Here is a tiny trained network, its code and every weight. The questions are about switching its units off for an input and a target symbol, where a switched-off unit gives its printed mean instead of its output.

import numpy as np


def w(rows, s, z=0):
    codes = np.array(rows[::2]) - 128.0
    scale = np.full(codes.shape[1], s)
    scale[-1] = z or s
    return codes * scale


def f(y):
    return np.maximum(y, 0)


def softmax(a):
    e = np.exp(a - a.max(-1, keepdims=True))
    return e / e.sum(-1, keepdims=True)


def log_softmax(a):
    a = a - a.max(-1, keepdims=True)
    return a - np.log(np.exp(a).sum(-1, keepdims=True))


def net(x, mask):
    ids = ['ΔΛΠΣαζθμτψ'.index(c) for c in x.split()]
    T = len(ids)
    res = E[ids] + P[:T]
    u = 0
    for l in range(3):
        q, k, v = (res @ M[l].T for M in (Q, K, V))
        z = softmax(np.where(np.tri(T) > 0, q @ k.T / 4**0.5, -1e9)) @ v
        res = res + np.where(mask[u], z, O[l][:, -1]) @ O[l][:, :-1]
        u += 1
        y = f(res @ A[l][:, :-1].T + A[l][:, -1])
        res = res + np.where(mask[u : u + 8], y, B[l][:, -1]) @ B[l][:, :-1]
        u += 8
    return log_softmax(res[-1] @ U[:, :-1].T + U[:, -1])


Q, K, V, O, A, B = {}, {}, {}, {}, {}, {}
E = w([
[9,133,18,169,251,143],'Δ',
[160,127,58,34,183,140],'Λ',
[112,166,94,106,161,38],'Π',
[59,202,163,224,77,163],'Σ',
[125,168,133,54,82,184],'α',
[90,238,166,115,115,98],'ζ',
[127,199,155,169,160,169],'θ',
[38,95,139,242,90,87],'μ',
[110,204,28,24,124,89],'τ',
[28,85,201,161,68,154],'ψ',
],0.011)
P = w([
[226,93,116,158,119,159],'0',
[47,188,129,100,124,51],'1',
[37,164,118,103,111,93],'2',
[57,166,164,107,141,132],'3',
[48,103,146,86,115,179],'4',
[56,160,176,63,153,170],'5',
[35,140,181,75,145,200],'6',
[58,137,182,50,171,215],'7',
[45,114,183,50,166,227],'8',
[25,98,135,1,149,217],'9',
],0.0068)
Q[0] = w([
[218,145,98,135,89,22],'0.h0',
[156,34,156,91,164,178],'0.h0',
[61,106,248,143,182,133],'0.h0',
[124,69,53,103,155,254],'0.h0',
],0.005)
K[0] = w([
[109,190,162,47,59,162],'0.h0',
[54,106,125,227,131,111],'0.h0',
[132,2,162,218,133,55],'0.h0',
[83,110,20,53,141,83],'0.h0',
],0.0043)
V[0] = w([
[127,188,170,97,19,150],'0.h0',
[255,144,134,153,91,86],'0.h0',
[56,180,99,117,131,164],'0.h0',
[39,162,82,62,174,129],'0.h0',
],0.0055)
O[0] = w([
[3,227,78,128,228,205,132],'0.h0',
[215,181,31,164,125,166,3],'0.h0',
[63,160,187,103,132,26,222],'0.h0',
[140,112,193,40,194,101,236],'0.h0',
],0.0069,0.0044)
A[0] = w([
[90,78,141,112,117,24,119],'0.n0',
[168,96,120,102,141,171,112],'0.n1',
[134,135,178,68,75,112,140],'0.n2',
[85,65,179,96,149,172,253],'0.n3',
[130,127,199,148,162,93,152],'0.n4',
[104,134,2,150,195,178,89],'0.n5',
[54,120,91,120,130,149,84],'0.n6',
[146,142,103,190,113,98,142],'0.n7',
],0.0087,0.0036)
B[0] = w([
[147,155,93,109,192,171,195],'0.n0',
[105,137,81,88,95,186,132],'0.n1',
[144,158,71,215,157,137,179],'0.n2',
[89,198,111,166,146,62,251],'0.n3',
[104,131,77,96,62,131,182],'0.n4',
[190,170,2,141,54,75,138],'0.n5',
[170,142,218,152,144,99,176],'0.n6',
[162,103,200,147,183,165,132],'0.n7',
],0.0078,0.012)
Q[1] = w([
[154,137,111,176,166,129],'1.h0',
[178,1,142,148,33,213],'1.h0',
[63,181,81,206,163,100],'1.h0',
[101,109,133,131,204,136],'1.h0',
],0.007)
K[1] = w([
[113,124,74,136,152,156],'1.h0',
[26,254,136,66,241,55],'1.h0',
[193,89,141,169,163,131],'1.h0',
[158,129,156,177,182,141],'1.h0',
],0.0077)
V[1] = w([
[87,34,213,244,72,126],'1.h0',
[223,192,162,157,165,109],'1.h0',
[165,157,149,139,92,227],'1.h0',
[1,236,144,114,103,50],'1.h0',
],0.0065)
O[1] = w([
[180,88,171,197,155,205,5],'1.h0',
[79,108,2,199,147,88,246],'1.h0',
[95,167,100,136,162,176,210],'1.h0',
[205,173,179,125,161,49,71],'1.h0',
],0.0099,0.0018)
A[1] = w([
[42,164,213,20,134,157,162],'1.n0',
[94,1,135,91,195,86,39],'1.n1',
[51,83,236,204,215,110,57],'1.n2',
[60,46,182,210,124,165,250],'1.n3',
[96,172,194,67,124,94,35],'1.n4',
[121,95,51,166,230,8,247],'1.n5',
[61,148,123,100,162,188,252],'1.n6',
[199,93,83,124,101,77,118],'1.n7',
],0.0056,0.002)
B[1] = w([
[160,87,92,163,208,122,231],'1.n0',
[48,143,174,120,182,83,139],'1.n1',
[146,160,94,37,241,99,209],'1.n2',
[169,187,76,73,179,132,171],'1.n3',
[159,52,89,127,116,67,193],'1.n4',
[87,157,242,253,37,148,247],'1.n5',
[152,157,69,178,176,128,221],'1.n6',
[76,106,155,78,57,172,132],'1.n7',
],0.0063,0.011)
Q[2] = w([
[137,202,102,161,112,126],'2.h0',
[200,2,171,106,90,163],'2.h0',
[57,195,123,164,111,98],'2.h0',
[134,84,99,104,137,119],'2.h0',
],0.008)
K[2] = w([
[157,106,146,171,148,190],'2.h0',
[164,227,153,104,150,2],'2.h0',
[138,108,89,126,60,165],'2.h0',
[139,167,114,108,70,86],'2.h0',
],0.0095)
V[2] = w([
[101,86,242,162,109,27],'2.h0',
[32,206,58,93,123,50],'2.h0',
[128,83,85,230,94,91],'2.h0',
[106,230,194,206,254,160],'2.h0',
],0.006)
O[2] = w([
[87,2,137,61,67,92,19],'2.h0',
[159,191,85,95,103,55,253],'2.h0',
[55,108,110,152,98,134,168],'2.h0',
[200,74,141,211,88,82,219],'2.h0',
],0.0086,0.0065)
A[2] = w([
[116,2,144,68,92,67,228],'2.n0',
[137,155,125,130,140,166,111],'2.n1',
[93,129,127,155,146,95,144],'2.n2',
[81,75,155,94,227,73,4],'2.n3',
[144,105,97,145,39,190,135],'2.n4',
[122,133,86,216,173,78,132],'2.n5',
[44,180,70,15,81,141,244],'2.n6',
[69,146,147,132,109,97,47],'2.n7',
],0.0074,0.003)
B[2] = w([
[143,111,52,227,236,96,167],'2.n0',
[172,94,72,129,144,84,153],'2.n1',
[186,212,94,95,83,106,189],'2.n2',
[107,228,104,65,148,253,166],'2.n3',
[75,105,177,206,80,139,130],'2.n4',
[193,138,135,45,57,177,251],'2.n5',
[94,122,254,220,169,85,221],'2.n6',
[177,88,99,102,86,182,175],'2.n7',
],0.006,0.021)
U = w([
[118,164,108,118,190,143,21],'Δ',
[187,124,209,95,143,136,135],'Λ',
[168,163,79,84,159,122,214],'Π',
[136,122,81,125,182,206,107],'Σ',
[129,149,3,117,86,185,15],'α',
[163,156,131,254,109,94,198],'ζ',
[129,96,46,137,169,93,75],'θ',
[178,129,90,59,35,114,138],'μ',
[125,148,182,96,113,101,2],'τ',
[69,114,151,146,83,190,252],'ψ',
],0.0065,0.0051)

Each question gives the input, a string of symbols that net reads in full, and the target symbol t.
The units are the heads (4 rows each of Q, K, V and O) and the neurons (one row each of A and B). Each row of codes is followed by its name. A weight is (code - 128) times the scale printed after its matrix; where a second scale follows, it is the last column's (O, A, B and U).
mask holds one flag per unit, layer by layer, with each layer's heads first. A switched-off unit (its flag False) gives its mean, the last column of its rows in O or B, instead of its output. The means were averaged over made-up inputs and are rounded, as every weight is.
A unit's drop is (log p(t) with every unit on - log p(t) with that unit switched off) / (log p(t) with every unit on - log p(t) with every unit switched off).
The circuit of an input: a set's keep is (log p(t) with only the set's units on - log p(t) with every unit switched off) / (log p(t) with every unit on - log p(t) with every unit switched off). Starting from the 12 units with the biggest drops (on a tie, the unit counted first), units are removed one at a time, each time the one whose removal leaves the highest keep (on an exact tie, the one counted first), for as long as the keep stays at least 0.8.
circuit, biggest first: the units of the circuit, biggest drop first
unit that matters most: the unit with the biggest drop
top k neurons: the k neurons with the biggest drops, biggest first
top k neurons in layer l: the k neurons of layer l with the biggest drops, biggest first
input ψ α ζ Λ, target Λ: circuit, biggest first : [1.h0, 2.h0]
input ψ α μ Π, target Λ: circuit, biggest first : [1.h0, 2.h0, 1.n6]
input Λ θ ψ θ Δ τ Λ, target Δ: top 2 neurons : [2.n6, 0.n3]
input μ Σ Δ Δ θ, target Σ: unit that matters most : 0.h0
input μ Σ Λ Λ ζ Π θ μ ψ Λ, target Σ: top 4 neurons : [0.n3, 2.n6, 0.n7, 1.n5]
input Σ ψ θ Δ θ Π μ Δ τ τ, target ζ: circuit, biggest first : [2.h0, 1.h0]
input ζ ζ ψ Δ Δ Λ Σ α θ, target μ: circuit, biggest first : [1.h0, 2.n6, 2.h0]
input Σ α Λ α Π Λ Σ θ Λ, target ζ: circuit, biggest first : [2.h0, 1.h0]
input Π ψ Λ μ Δ ζ, target ψ: top 3 neurons : [0.n3, 1.n2, 0.n0]
input μ ζ μ μ Δ Σ ψ τ Σ τ, target Σ: top 2 neurons : [0.n3, 2.n6]
input θ Δ ψ Δ τ Σ μ, target α: top 3 neurons : [2.n6, 0.n3, 2.n5]
input μ ψ ζ, target Σ: top 2 neurons : [0.n3, 1.n5]
input Π ψ Δ Λ Π Δ ψ ψ, target ψ: top 2 neurons : [0.n3, 0.n4]
input ζ ζ Λ μ Π θ, target μ: top 2 neurons : [2.n6, 0.n3]
input Δ θ Σ ζ μ ψ ζ τ, target θ: top 2 neurons : [2.n0, 2.n5]
input Δ θ α, target θ: unit that matters most : 2.h0
input Λ Π θ Σ τ ζ, target Δ: top 3 neurons : [0.n3, 2.n6, 0.n1]
input Λ Δ Δ θ μ Σ Σ μ μ, target Δ: top 3 neurons : [0.n3, 2.n6, 0.n0]
input θ ψ Λ ζ Λ α τ ψ α Λ, target α: top 3 neurons in layer 0 : [0.n3, 0.n7, 0.n4]
input Λ ψ τ α Λ τ Λ Σ Σ μ, target Δ: unit that matters most : 0.h0
input θ Λ Σ Δ Δ, target α: top 2 neurons : [2.n6, 2.n5]
input ζ α ψ θ θ ψ Σ Δ, target μ: top 2 neurons in layer 0 : [0.n3, 0.n5]
input Π Δ ψ, target ψ: top 2 neurons in layer 0 : [0.n3, 0.n0]
input τ α α, target τ: top 2 neurons in layer 2 : [2.n6, 2.n0]
input μ ζ Σ Σ μ Π Δ ψ Σ α, target Σ: top 2 neurons in layer 0 : [0.n3, 0.n7]
input τ ζ Π, target τ: top 2 neurons in layer 2 : [2.n6, 2.n0]
input μ θ μ Π α α α Π ψ, target Σ: top neuron : [0.n3]
